Below is a small trained network, with its code and all its weights. Each question gives an input and a class and asks what happens when units are switched off, that is, made to give their printed mean instead of their output.

import numpy as np


def w(rows, s, z=0):
    codes = np.array(rows[::2]) - 128.0
    scale = np.full(codes.shape[1], s)
    scale[-1] = z or s
    return codes * scale


def f(y):
    return np.maximum(y, 0)


def log_softmax(a):
    a = a - a.max(-1, keepdims=True)
    return a - np.log(np.exp(a).sum(-1, keepdims=True))


def net(x, mask):
    res = np.array(x, float).reshape(1, 7) / 4 @ E
    y = f(res @ A[0][:, :-1].T + A[0][:, -1])
    res = res + np.where(mask, y, B[0][:, -1]) @ B[0][:, :-1]
    return log_softmax(res[-1] @ U[:, :-1].T + U[:, -1])


A, B = {}, {}
E = w([
[128,128,129],'x0',
[175,2,131],'x1',
[128,129,126],'x2',
[128,127,127],'x3',
[251,172,77],'x4',
[129,129,128],'x5',
[85,113,14],'x6',
],0.0063)
A[0] = w([
[179,67,116,113],'N1',
[115,105,135,137],'N2',
[240,104,92,86],'N3',
[131,121,121,107],'N4',
[77,159,144,171],'N5',
[159,144,210,232],'N6',
[156,229,105,176],'N7',
[139,136,79,113],'N8',
[149,111,217,184],'N9',
[167,250,90,130],'N10',
[58,142,158,175],'N11',
[89,112,29,161],'N12',
[89,113,27,187],'N13',
[73,36,135,114],'N14',
[111,120,84,142],'N15',
[105,59,172,183],'N16',
[131,135,127,130],'N17',
[41,179,157,179],'N18',
[37,204,153,186],'N19',
[86,52,153,135],'N20',
[108,122,78,159],'N21',
[208,100,103,83],'N22',
[151,138,187,224],'N23',
[157,135,196,254],'N24',
[137,131,135,108],'N25',
[91,112,34,161],'N26',
],0.012,0.003)
B[0] = w([
[128,64,85,203],'N1',
[120,110,151,156],'N2',
[131,149,23,239],'N3',
[133,124,127,133],'N4',
[138,114,74,189],'N5',
[30,167,129,239],'N6',
[109,235,160,242],'N7',
[167,143,110,170],'N8',
[68,71,109,229],'N9',
[147,254,165,254],'N10',
[134,78,79,206],'N11',
[235,135,165,235],'N12',
[246,126,133,244],'N13',
[147,103,216,223],'N14',
[178,128,138,175],'N15',
[83,49,176,221],'N16',
[127,135,127,136],'N17',
[137,101,39,225],'N18',
[147,119,19,240],'N19',
[116,91,209,214],'N20',
[184,130,128,186],'N21',
[135,126,50,204],'N22',
[52,139,126,215],'N23',
[31,117,117,235],'N24',
[127,132,125,134],'N25',
[234,131,157,230],'N26',
],0.032,0.0056)
U = w([
[59,95,2,233],'0',
[194,84,28,201],'1',
[44,217,160,71],'2',
[169,199,161,2],'3',
[58,56,203,46],'4',
[166,79,245,148],'5',
],0.0058,0.0024)

Each question gives the input, the list of numbers given to net, and the class t.
The units are the neurons (one row each of A and B). Each row of codes is followed by its name. A weight is (code - 128) times the scale printed after its matrix; where a second scale follows, it is the last column's (A, B and U).
mask holds one flag per neuron, in row order. A switched-off neuron (its flag False) gives its mean, the last column of its row in B, instead of its output. The means were averaged over made-up inputs and are rounded, as every weight is.
A unit's drop is (log p(t) with every unit on - log p(t) with that unit switched off) / (log p(t) with every unit on - log p(t) with every unit switched off).
The circuit of an input: a set's keep is (log p(t) with only the set's units on - log p(t) with every unit switched off) / (log p(t) with every unit on - log p(t) with every unit switched off). Starting from the 12 units with the biggest drops (on a tie, the unit counted first), units are removed one at a time, each time the one whose removal leaves the highest keep (on an exact tie, the one counted first), for as long as the keep stays at least 0.8.
circuit, biggest first: the units of the circuit, biggest drop first
most important unit: the unit with the biggest drop
k most important neurons: the k neurons with the biggest drops, biggest first
drop when u is switched off: that unit's drop, to one decimal
input [-2,-8,5,6,2,-2,1], class 3: circuit, biggest first => [N10]
input [5,1,8,5,-4,-6,8], class 5: circuit, biggest first => [N14; N3]
input [7,1,7,-8,-5,-8,-7], class 4: 2 most important neurons => [N3; N16]
input [-1,0,4,-7,8,-6,-4], class 2: 2 most important neurons => [N10; N7]
input [-5,0,0,6,8,-1,8], class 3: 4 most important neurons => [N10; N7; N19; N18]
input [5,-5,-1,0,0,7,-7], class 0: 4 most important neurons => [N19; N18; N9; N14]
input [-6,-7,-7,5,1,-5,-1], class 2: 3 most important neurons => [N10; N7; N3]
input [5,-6,-3,-6,2,-5,-1], class 2: 2 most important neurons => [N10; N7]
input [-2,8,8,-8,1,-3,-5], class 0: 3 most important neurons => [N3; N22; N1]
input [0,-8,1,-4,8,-1,1], class 3: drop when N24 is switched off => 0.2
input [-4,8,-1,-1,-7,-5,0], class 4: drop when N16 is switched off => 0.1
input [0,0,3,-7,8,-7,-7], class 2: drop when N18 is switched off => 0.1
input [7,5,4,8,0,-6,-2], class 4: drop when N19 is switched off => 0.2
input [6,5,4,5,0,2,4], class 5: most important unit => N19
